Here is a tiny trained network, its code and every weight. The questions are about switching its units off for an input and a class, where a switched-off unit gives its printed mean instead of its output.

import numpy as np


def w(rows, s, z=0):
    codes = np.array(rows[::2]) - 128.0
    scale = np.full(codes.shape[1], s)
    scale[-1] = z or s
    return codes * scale


def norm(h):
    return h / np.sqrt((h * h).mean(-1, keepdims=True) + 1e-5)


def f(y):
    return np.maximum(y, 0)


def log_softmax(a):
    a = a - a.max(-1, keepdims=True)
    return a - np.log(np.exp(a).sum(-1, keepdims=True))


def net(x, mask):
    res = np.array(x, float).reshape(1, 5) / 4 @ E
    u = 0
    for l in range(4):
        y = f(norm(res) @ A[l][:, :-1].T + A[l][:, -1])
        res = res + np.where(mask[u : u + 7], y, B[l][:, -1]) @ B[l][:, :-1]
        u += 7
    return log_softmax(norm(res)[-1] @ U[:, :-1].T + U[:, -1])


A, B = {}, {}
E = w([
[161,172,49,126,107,214],'x0',
[93,148,92,111,126,126],'x1',
[97,142,102,119,107,126],'x2',
[142,164,107,7,98,112],'x3',
[144,204,89,125,133,30],'x4',
],0.013)
A[0] = w([
[107,142,164,91,114,33,184],'0.n1',
[77,67,164,146,102,78,165],'0.n2',
[153,166,131,124,83,134,97],'0.n3',
[148,70,127,4,111,141,46],'0.n4',
[163,176,83,220,137,56,41],'0.n5',
[177,186,115,155,117,118,4],'0.n6',
[178,196,131,97,99,75,56],'0.n7',
],0.014,0.0026)
B[0] = w([
[184,4,205,143,102,82,254],'0.n1',
[80,118,104,86,229,116,237],'0.n2',
[118,174,48,107,182,143,171],'0.n3',
[77,191,187,90,57,165,241],'0.n4',
[54,222,214,120,40,187,239],'0.n5',
[117,198,101,159,168,161,175],'0.n6',
[205,107,79,122,165,67,223],'0.n7',
],0.012,0.0071)
A[1] = w([
[127,144,59,245,109,253,154],'1.n1',
[51,34,88,158,234,135,53],'1.n2',
[79,218,124,116,120,191,91],'1.n3',
[157,209,97,171,145,96,14],'1.n4',
[210,132,57,99,79,172,55],'1.n5',
[37,130,119,190,148,69,85],'1.n6',
[91,119,182,156,55,97,4],'1.n7',
],0.012,0.0017)
B[1] = w([
[155,75,52,98,34,8,255],'1.n1',
[167,43,164,154,178,240,221],'1.n2',
[228,39,182,208,112,181,243],'1.n3',
[53,169,86,117,121,109,167],'1.n4',
[141,167,151,75,218,197,191],'1.n5',
[185,114,186,83,185,170,181],'1.n6',
[61,115,81,76,224,133,178],'1.n7',
],0.012,0.0089)
A[2] = w([
[140,157,138,154,94,13,178],'2.n1',
[72,99,130,83,97,39,106],'2.n2',
[168,166,107,143,90,148,82],'2.n3',
[164,215,112,139,240,93,127],'2.n4',
[109,96,57,172,111,123,20],'2.n5',
[5,93,246,105,151,114,96],'2.n6',
[109,187,82,242,78,134,3],'2.n7',
],0.016,0.0023)
B[2] = w([
[136,84,108,141,159,188,178],'2.n1',
[195,99,95,180,158,114,176],'2.n2',
[74,127,171,112,147,149,178],'2.n3',
[51,150,138,136,40,97,162],'2.n4',
[184,138,182,105,136,76,155],'2.n5',
[79,251,81,112,59,129,250],'2.n6',
[151,114,126,76,174,222,170],'2.n7',
],0.019,0.012)
A[3] = w([
[169,31,88,191,113,53,3],'3.n1',
[84,177,184,117,97,223,126],'3.n2',
[105,248,90,124,131,108,95],'3.n3',
[117,71,118,130,102,154,52],'3.n4',
[215,207,114,130,46,146,159],'3.n5',
[127,196,156,134,132,110,157],'3.n6',
[127,74,171,92,177,233,63],'3.n7',
],0.015,0.002)
B[3] = w([
[184,85,112,6,105,63,190],'3.n1',
[205,71,104,150,183,84,249],'3.n2',
[98,186,176,115,53,64,200],'3.n3',
[135,197,157,129,195,73,159],'3.n4',
[45,104,146,216,201,134,205],'3.n5',
[60,98,85,100,67,133,164],'3.n6',
[123,176,116,200,144,237,230],'3.n7',
],0.015)
U = w([
[166,158,114,189,226,242,227],'0',
[52,248,105,127,115,74,205],'1',
[243,71,79,56,160,55,2],'2',
],0.011,0.00047)

Each question gives the input, the list of numbers given to net, and the class t.
The units are the neurons (one row each of A and B). Each row of codes is followed by its name. A weight is (code - 128) times the scale printed after its matrix; where a second scale follows, it is the last column's (A, B and U).
mask holds one flag per neuron, layer by layer. A switched-off neuron (its flag False) gives its mean, the last column of its row in B, instead of its output. The means were averaged over made-up inputs and are rounded, as every weight is.
A unit's drop is (log p(t) with every unit on - log p(t) with that unit switched off) / (log p(t) with every unit on - log p(t) with every unit switched off).
The circuit of an input: a set's keep is (log p(t) with only the set's units on - log p(t) with every unit switched off) / (log p(t) with every unit on - log p(t) with every unit switched off). Starting from the 12 units with the biggest drops (on a tie, the unit counted first), units are removed one at a time, each time the one whose removal leaves the highest keep (on an exact tie, the one counted first), for as long as the keep stays at least 0.8.
units of the circuit, in order: the units of the circuit, biggest drop first
most important unit: the unit with the biggest drop
top k neurons: the k neurons with the biggest drops, biggest first
k most important neurons of layer l: the k neurons of layer l with the biggest drops, biggest first
drop of u: that unit's drop, to one decimal
input [-5,5,-7,2,-8], class 1: units of the circuit, in order : [2.n6]
input [8,3,7,0,-8], class 2: top 4 neurons : [1.n1; 0.n5; 2.n6; 2.n7]
input [5,-1,2,8,1], class 1: top 3 neurons : [0.n7; 1.n2; 0.n5]
input [5,-8,-5,0,-8], class 2: units of the circuit, in order : [1.n1; 2.n6]
input [0,2,3,8,-4], class 1: top 2 neurons : [0.n4; 1.n2]
input [-1,0,1,4,5], class 2: 2 most important neurons of layer 0 : [0.n1; 0.n7]
input [2,-4,0,-2,0], class 2: top 3 neurons : [1.n1; 0.n4; 3.n1]
input [0,-6,7,5,8], class 2: 2 most important neurons of layer 2 : [2.n6; 2.n1]
input [1,1,8,-8,-4], class 2: top 2 neurons : [1.n1; 3.n1]
input [-1,7,8,8,1], class 2: top 3 neurons : [0.n5; 0.n7; 2.n6]
input [-4,2,-3,8,0], class 1: top 4 neurons : [0.n4; 2.n6; 1.n1; 1.n3]
input [-6,-6,4,1,-7], class 1: top 2 neurons : [1.n3; 2.n6]
input [-3,6,-8,-5,1], class 1: top 2 neurons : [0.n5; 2.n6]
input [4,2,6,-3,-3], class 2: units of the circuit, in order : [1.n1]
input [2,-5,8,-1,8], class 0: top 2 neurons : [0.n5; 2.n7]
input [-1,8,2,3,-8], class 1: top 2 neurons : [0.n4; 2.n6]
input [1,6,-7,7,-1], class 0: top 2 neurons : [0.n4; 2.n6]
input [2,-7,-7,7,7], class 1: top 2 neurons : [1.n1; 2.n4]
input [-1,-2,0,3,-4], class 1: drop of 2.n6 : 0.8
input [-8,2,-3,3,-6], class 1: drop of 2.n6 : 1.9
input [-4,-7,4,3,-7], class 1: drop of 0.n3 : 0.0
input [4,1,7,-1,5], class 0: most important unit : 0.n5
input [4,8,4,-7,-6], class 2: drop of 1.n1 : 0.7
